Below are the code and all the weights of a small trained network. Each question names an input and a target symbol and asks about switching units off, where a switched-off unit gives its printed mean instead of its output.

import numpy as np


def w(rows, s, z=0):
    codes = np.array(rows[::2]) - 128.0
    scale = np.full(codes.shape[1], s)
    scale[-1] = z or s
    return codes * scale


def norm(h):
    return h / np.sqrt((h * h).mean(-1, keepdims=True) + 1e-5)


def f(y):
    return np.maximum(y, 0)


def softmax(a):
    e = np.exp(a - a.max(-1, keepdims=True))
    return e / e.sum(-1, keepdims=True)


def log_softmax(a):
    a = a - a.max(-1, keepdims=True)
    return a - np.log(np.exp(a).sum(-1, keepdims=True))


def net(x, mask):
    ids = ['βγδζημψ'.index(c) for c in x.split()]
    T = len(ids)
    res = E[ids] + P[:T]
    u = 0
    for l in range(2):
        q, k, v = (norm(res) @ M[l].T for M in (Q, K, V))
        z = softmax(np.where(np.tri(T) > 0, q @ k.T / 3**0.5, -1e9)) @ v
        res = res + np.where(mask[u], z, O[l][:, -1]) @ O[l][:, :-1]
        u += 1
        y = f(norm(res) @ A[l][:, :-1].T + A[l][:, -1])
        res = res + np.where(mask[u : u + 4], y, B[l][:, -1]) @ B[l][:, :-1]
        u += 4
    return log_softmax(norm(res)[-1] @ U[:, :-1].T + U[:, -1])


Q, K, V, O, A, B = {}, {}, {}, {}, {}, {}
E = w([
[150,165,177,81,159,115,121,207,253],'β',
[152,143,26,164,156,13,244,161,149],'γ',
[152,162,87,232,93,122,18,83,145],'δ',
[149,144,152,199,135,37,47,60,173],'ζ',
[160,168,100,139,85,93,113,22,180],'η',
[111,174,126,212,136,121,84,89,213],'μ',
[61,77,26,131,204,125,67,124,141],'ψ',
],0.0016)
P = w([
[225,238,23,52,103,42,111,102,231],'0',
[184,205,73,73,105,86,92,102,176],'1',
[156,191,100,108,106,104,82,120,152],'2',
[134,179,115,127,102,107,83,127,140],'3',
[127,163,125,142,105,113,84,128,127],'4',
[102,151,138,148,101,121,84,126,115],'5',
[91,136,147,153,93,123,88,122,113],'6',
[75,119,153,150,98,127,96,125,114],'7',
[59,102,171,159,86,132,102,113,110],'8',
[35,77,173,147,83,144,107,103,115],'9',
[24,69,183,141,73,141,119,103,109],'10',
[8,62,188,154,77,129,98,90,115],'11',
],0.0014)
Q[0] = w([
[208,148,114,57,252,183,201,169,25],'0.h0',
[187,139,222,134,83,213,43,157,119],'0.h0',
[214,147,178,39,209,225,153,203,57],'0.h0',
],0.0027)
K[0] = w([
[206,240,107,200,122,134,43,89,91],'0.h0',
[2,98,218,110,63,128,82,82,191],'0.h0',
[154,181,141,175,100,144,4,54,150],'0.h0',
],0.0031)
V[0] = w([
[80,112,235,97,90,209,4,17,153],'0.h0',
[155,97,157,97,165,138,165,195,120],'0.h0',
[185,147,164,83,109,170,50,148,189],'0.h0',
],0.0024)
O[0] = w([
[211,199,26,85,163,31,174,125,230,84],'0.h0',
[92,42,108,142,127,68,160,228,95,3],'0.h0',
[125,124,73,17,99,92,133,125,252,186],'0.h0',
],0.002,0.0022)
A[0] = w([
[124,78,179,56,122,96,162,188,215,194],'0.n0',
[149,185,23,132,161,49,255,133,117,1],'0.n1',
[87,101,121,151,114,136,87,50,112,188],'0.n2',
[176,224,139,129,170,79,240,96,123,101],'0.n3',
],0.0025,0.0012)
B[0] = w([
[65,178,133,194,53,95,134,159,80,163],'0.n0',
[134,119,164,94,160,216,84,75,61,146],'0.n1',
[150,183,100,134,83,59,150,158,111,253],'0.n2',
[110,3,132,85,168,175,67,157,91,155],'0.n3',
],0.0028,0.0029)
Q[1] = w([
[13,234,40,198,1,23,46,66,214],'1.h0',
[90,164,44,167,175,131,51,19,63],'1.h0',
[13,247,34,210,16,4,60,125,179],'1.h0',
],0.0048)
K[1] = w([
[2,26,170,152,118,155,188,204,48],'1.h0',
[43,44,68,34,220,223,23,122,148],'1.h0',
[13,8,181,193,150,184,169,189,30],'1.h0',
],0.0046)
V[1] = w([
[104,96,36,85,138,99,102,72,116],'1.h0',
[89,138,85,74,80,81,109,202,128],'1.h0',
[185,137,252,117,71,154,185,130,114],'1.h0',
],0.0033)
O[1] = w([
[149,74,178,103,210,215,155,175,72,229],'1.h0',
[100,61,122,144,81,185,45,94,64,166],'1.h0',
[170,111,83,255,60,33,181,40,250,3],'1.h0',
],0.0027,0.0034)
A[1] = w([
[174,156,8,17,185,127,94,166,188,218],'1.n0',
[57,133,115,250,211,126,182,128,146,254],'1.n1',
[165,79,78,206,39,82,37,143,103,13],'1.n2',
[60,160,127,221,127,106,44,179,167,96],'1.n3',
],0.0026,0.00076)
B[1] = w([
[100,79,141,230,94,76,231,144,134,252],'1.n0',
[109,7,150,151,47,62,201,73,126,183],'1.n1',
[1,49,123,120,147,57,209,197,193,202],'1.n2',
[173,55,98,31,162,161,166,70,108,254],'1.n3',
],0.0026,0.0023)
U = w([
[84,181,159,143,208,171,214,218,252,123],'β',
[104,98,177,54,183,228,61,152,26,248],'γ',
[23,88,48,35,28,89,25,103,217,68],'δ',
[207,98,196,131,225,3,70,150,155,94],'ζ',
[190,226,39,188,58,125,107,114,95,254],'η',
[225,96,116,37,120,217,192,17,177,48],'μ',
[83,96,161,252,97,96,217,177,32,24],'ψ',
],0.0045,0.0023)

Each question gives the input, a string of symbols that net reads in full, and the target symbol t.
The units are the heads (3 rows each of Q, K, V and O) and the neurons (one row each of A and B). Each row of codes is followed by its name. A weight is (code - 128) times the scale printed after its matrix; where a second scale follows, it is the last column's (O, A, B and U).
mask holds one flag per unit, layer by layer, with each layer's heads first. A switched-off unit (its flag False) gives its mean, the last column of its rows in O or B, instead of its output. The means were averaged over made-up inputs and are rounded, as every weight is.
A unit's drop is (log p(t) with every unit on - log p(t) with that unit switched off) / (log p(t) with every unit on - log p(t) with every unit switched off).
The circuit of an input: a set's keep is (log p(t) with only the set's units on - log p(t) with every unit switched off) / (log p(t) with every unit on - log p(t) with every unit switched off). Starting from all 10 units, units are removed one at a time, each time the one whose removal leaves the highest keep (on an exact tie, the one counted first), for as long as the keep stays at least 0.8.
circuit, biggest first: the units of the circuit, biggest drop first
most important unit: the unit with the biggest drop
k most important neurons: the k neurons with the biggest drops, biggest first
k most important neurons of layer l: the k neurons of layer l with the biggest drops, biggest first
input γ η δ δ δ, target δ: 4 most important neurons => (0.n1; 1.n2; 1.n0; 1.n3)
input μ δ γ β γ β μ, target δ: most important unit => 0.h0
input δ δ γ ψ β μ, target μ: 3 most important neurons of layer 0 => (0.n1; 0.n3; 0.n2)
input ψ η β μ β δ ψ ψ β μ η ζ, target δ: 2 most important neurons of layer 0 => (0.n0; 0.n2)
input ψ γ ζ μ ζ γ δ δ δ, target ψ: circuit, biggest first => (1.h0; 0.n1)
input ψ μ ζ γ ψ ψ γ μ, target ψ: circuit, biggest first => (0.h0; 1.h0; 0.n2)
input δ δ δ η ψ ζ ψ γ η, target ψ: 2 most important neurons of layer 0 => (0.n1; 0.n2)
input δ η μ, target β: circuit, biggest first => (1.n0; 0.h0)
input η μ μ ζ δ η, target μ: 3 most important neurons => (1.n2; 0.n3; 1.n0)
input ζ γ δ ψ, target ψ: 4 most important neurons => (0.n1; 0.n3; 0.n2; 1.n0)
input ζ μ μ ζ β η β ζ μ, target δ: circuit, biggest first => (1.h0; 0.h0)
input δ γ ζ δ μ η γ η, target ψ: circuit, biggest first => (1.h0; 0.h0)
input ζ ζ γ γ δ η ψ β, target δ: circuit, biggest first => (1.h0; 0.n0)
input δ δ ψ γ ζ η, target η: most important unit => 0.n1
input μ μ δ μ ζ δ μ, target β: circuit, biggest first => (0.h0; 1.n0)
input γ δ δ ζ δ ψ ζ δ ζ μ μ, target μ: circuit, biggest first => (0.h0; 0.n1; 1.h0; 1.n3)
input ψ δ γ ψ μ ψ μ ψ ζ, target ζ: 2 most important neurons of layer 0 => (0.n3; 0.n1)
input ζ η η ζ γ ψ β δ γ δ, target ψ: 2 most important neurons => (0.n1; 0.n2)
input η μ γ δ δ δ β, target β: 3 most important neurons => (0.n1; 0.n3; 0.n2)
input ψ γ ψ μ η, target η: 3 most important neurons of layer 0 => (0.n1; 0.n3; 0.n2)
input γ ζ δ μ γ β β β, target δ: circuit, biggest first => (1.h0)
